Below is a small trained network, with its code and all its weights. Each question gives an input and a class and asks what happens when units are switched off, that is, made to give their printed mean instead of their output.

import numpy as np


def w(rows, s, z=0):
    codes = np.array(rows[::2]) - 128.0
    scale = np.full(codes.shape[1], s)
    scale[-1] = z or s
    return codes * scale


def f(y):
    return np.maximum(y, 0)


def log_softmax(a):
    a = a - a.max(-1, keepdims=True)
    return a - np.log(np.exp(a).sum(-1, keepdims=True))


def net(x, mask):
    res = np.array(x, float).reshape(1, 7) / 4 @ E
    y = f(res @ A[0][:, :-1].T + A[0][:, -1])
    res = res + np.where(mask, y, B[0][:, -1]) @ B[0][:, :-1]
    return log_softmax(res[-1] @ U[:, :-1].T + U[:, -1])


A, B = {}, {}
E = w([
[149,121,58,82,111,238,120,116,65],'x0',
[67,126,78,253,139,203,93,196,156],'x1',
[156,75,89,113,230,89,129,177,90],'x2',
[87,53,143,182,142,166,239,82,109],'x3',
[210,120,254,183,147,171,75,134,49],'x4',
[131,127,129,130,127,126,129,130,127],'x5',
[83,223,154,96,141,155,227,206,88],'x6',
],0.0078)
A[0] = w([
[167,63,105,163,140,136,95,66,139,73],'N0',
[117,121,182,178,158,74,181,101,166,125],'N1',
[105,165,193,125,50,181,113,93,156,251],'N2',
[89,154,121,162,141,148,132,177,130,72],'N3',
[133,141,135,233,130,169,92,194,139,41],'N4',
[151,138,210,69,113,62,168,69,139,103],'N5',
[155,119,207,154,148,139,129,151,83,16],'N6',
[98,212,126,137,188,139,198,132,63,33],'N7',
[137,126,77,145,127,195,124,110,86,83],'N8',
[81,108,163,132,142,83,158,122,179,169],'N9',
[139,81,93,134,177,90,106,194,80,104],'N10',
[164,133,74,96,99,215,137,119,92,110],'N11',
[93,160,164,128,150,73,91,126,168,160],'N12',
[106,122,150,180,125,50,156,169,131,117],'N13',
[150,108,107,54,109,222,149,75,82,159],'N14',
[132,171,183,39,144,126,180,123,115,59],'N15',
[138,43,161,171,112,158,243,67,103,129],'N16',
[93,195,130,108,56,182,132,42,141,234],'N17',
[153,89,113,132,122,104,98,56,149,47],'N18',
[111,197,179,113,147,143,215,221,122,21],'N19',
[166,157,248,160,162,173,72,113,64,140],'N20',
[129,183,124,101,131,123,173,186,91,36],'N21',
[74,108,152,164,182,186,140,84,144,147],'N22',
[157,5,99,158,97,103,47,58,168,4],'N23',
[56,126,22,71,131,82,175,111,211,74],'N24',
[138,155,209,227,103,15,142,144,192,165],'N25',
[164,185,119,119,155,103,72,172,139,132],'N26',
[94,156,127,203,142,187,92,203,177,84],'N27',
[135,177,81,93,122,101,77,150,160,220],'N28',
[89,170,117,120,100,151,125,75,163,139],'N29',
[146,169,174,181,1,143,138,79,163,193],'N30',
[176,123,211,182,126,141,98,136,49,31],'N31',
[187,171,156,113,91,128,31,201,113,133],'N32',
[160,56,57,131,229,105,156,182,100,175],'N33',
[168,119,161,70,92,92,128,105,90,4],'N34',
[143,118,125,82,240,117,111,140,102,192],'N35',
[93,137,86,223,148,143,111,190,184,29],'N36',
[125,190,95,73,91,112,60,159,138,222],'N37',
[127,216,132,129,135,151,193,181,95,57],'N38',
],0.008,0.0033)
B[0] = w([
[50,136,171,128,90,78,103,161,121,184],'N0',
[134,121,88,53,160,188,71,214,116,196],'N1',
[118,153,158,180,223,95,126,74,107,206],'N2',
[157,89,101,99,90,63,124,71,69,169],'N3',
[226,96,106,87,92,87,187,93,75,198],'N4',
[216,36,59,104,122,82,168,119,74,212],'N5',
[132,200,100,151,92,114,148,138,178,175],'N6',
[62,103,178,143,70,77,63,118,171,197],'N7',
[138,134,92,73,158,120,101,174,116,179],'N8',
[126,151,107,118,159,168,110,206,113,195],'N9',
[124,159,157,169,164,113,120,30,144,193],'N10',
[144,137,78,83,159,138,45,212,92,194],'N11',
[134,154,121,75,146,196,101,185,83,184],'N12',
[148,140,113,93,161,154,81,166,110,186],'N13',
[147,143,66,93,166,129,88,253,82,213],'N14',
[139,54,114,121,87,19,128,72,75,195],'N15',
[89,73,195,40,129,219,209,164,248,241],'N16',
[119,140,129,172,203,106,139,94,108,209],'N17',
[51,110,146,174,67,41,98,156,110,166],'N18',
[69,97,188,139,73,93,19,118,136,214],'N19',
[129,193,70,194,95,130,178,188,177,236],'N20',
[66,103,164,151,72,116,88,110,111,179],'N21',
[87,81,125,96,148,154,167,143,115,192],'N22',
[50,84,189,149,53,62,60,160,121,211],'N23',
[216,243,69,220,64,92,165,167,227,254],'N24',
[150,149,81,57,180,167,72,195,98,229],'N25',
[70,122,183,84,131,168,184,114,148,194],'N26',
[215,39,98,86,107,73,164,58,41,210],'N27',
[86,87,159,132,154,166,209,168,152,208],'N28',
[117,162,139,162,186,112,137,107,119,170],'N29',
[121,149,152,161,216,94,109,65,101,208],'N30',
[167,249,62,218,57,127,154,181,211,201],'N31',
[65,48,182,93,148,204,224,163,188,216],'N32',
[108,173,192,190,196,136,125,42,137,245],'N33',
[186,85,118,103,82,89,176,83,114,169],'N34',
[131,151,133,200,187,97,140,66,104,218],'N35',
[189,61,83,90,84,101,187,74,86,206],'N36',
[82,90,185,93,152,164,202,158,148,216],'N37',
[51,101,161,163,90,70,33,112,134,197],'N38',
],0.0058,0.0085)
U = w([
[44,98,159,150,8,77,3,160,135,81],'0',
[172,237,60,184,48,116,167,185,206,99],'1',
[216,55,78,86,75,85,171,101,59,98],'2',
[112,131,119,132,158,128,124,167,121,254],'3',
[73,77,164,86,155,191,203,182,200,94],'4',
[146,158,64,69,192,159,14,229,90,107],'5',
[117,174,142,187,254,109,105,59,118,112],'6',
[159,169,135,105,88,216,49,60,167,122],'7',
],0.0096,0.013)

Each question gives the input, the list of numbers given to net, and the class t.
The units are the neurons (one row each of A and B). Each row of codes is followed by its name. A weight is (code - 128) times the scale printed after its matrix; where a second scale follows, it is the last column's (A, B and U).
mask holds one flag per neuron, in row order. A switched-off neuron (its flag False) gives its mean, the last column of its row in B, instead of its output. The means were averaged over made-up inputs and are rounded, as every weight is.
A unit's drop is (log p(t) with every unit on - log p(t) with that unit switched off) / (log p(t) with every unit on - log p(t) with every unit switched off).
The circuit of an input: a set's keep is (log p(t) with only the set's units on - log p(t) with every unit switched off) / (log p(t) with every unit on - log p(t) with every unit switched off). Starting from the 12 units with the biggest drops (on a tie, the unit counted first), units are removed one at a time, each time the one whose removal leaves the highest keep (on an exact tie, the one counted first), for as long as the keep stays at least 0.8.
units of the circuit, in order: the units of the circuit, biggest drop first
most important unit: the unit with the biggest drop
top k neurons: the k neurons with the biggest drops, biggest first
input [-6,-5,-7,-7,6,6,3], class 4: top 3 neurons	[N32 N37 N24]
input [1,-5,-3,-7,-6,1,2], class 4: most important unit	N37
input [2,8,3,-7,-6,-7,-4], class 2: top 2 neurons	[N27 N36]
input [0,8,-1,-3,5,-8,-1], class 2: units of the circuit, in order	[N27 N4]
input [4,5,6,-5,-5,5,-5], class 6: top 3 neurons	[N33 N10 N16]
input [-8,-5,8,3,-8,-1,8], class 0: units of the circuit, in order	[N19 N7]
input [5,-4,8,-2,1,4,7], class 6: top 2 neurons	[N35 N33]
input [-5,4,-8,-1,4,8,8], class 0: top 4 neurons	[N19 N38 N7 N33]
input [2,-5,-5,-2,-6,5,-2], class 1: top 2 neurons	[N24 N27]
input [-7,6,-4,-1,6,-4,-5], class 5: top 2 neurons	[N25 N24]
input [-3,3,-7,4,-6,-6,3], class 6: units of the circuit, in order	[N30 N17]
input [-6,-6,7,-7,-4,0,-4], class 4: top 2 neurons	[N28 N37]
input [-2,-1,7,-3,8,-8,7], class 1: top 3 neurons	[N31 N20 N6]
input [-1,-8,-2,-4,4,6,2], class 2: units of the circuit, in order	[N5]
input [7,5,-8,5,-1,-5,-7], class 6: top 3 neurons	[N30 N17 N2]
input [5,7,3,-5,1,3,-7], class 0: top 3 neurons	[N23 N0 N5]
input [7,4,-8,5,-6,-4,2], class 6: units of the circuit, in order	[N17 N2]
input [-5,6,-4,-3,1,-1,-5], class 2: units of the circuit, in order	[N27 N4]
input [-2,7,7,7,-5,-3,-6], class 2: top 4 neurons	[N36 N27 N4 N32]
input [5,-7,-2,8,5,-3,-2], class 4: units of the circuit, in order	[N16]
input [0,6,-8,-5,6,-6,3], class 6: top 2 neurons	[N2 N30]
input [-6,-3,1,3,4,-1,3], class 5: top 2 neurons	[N25 N1]
input [-8,-6,8,6,8,-8,1], class 1: units of the circuit, in order	[N31 N20]
input [4,6,6,1,0,1,-2], class 2: units of the circuit, in order	[N36 N27]
input [2,7,6,1,-3,-2,2], class 2: units of the circuit, in order	[N36 N27]
input [3,8,2,-8,-6,2,2], class 2: units of the circuit, in order	[N27 N36]
input [-1,-8,8,-4,0,-3,6], class 2: units of the circuit, in order	[N15]
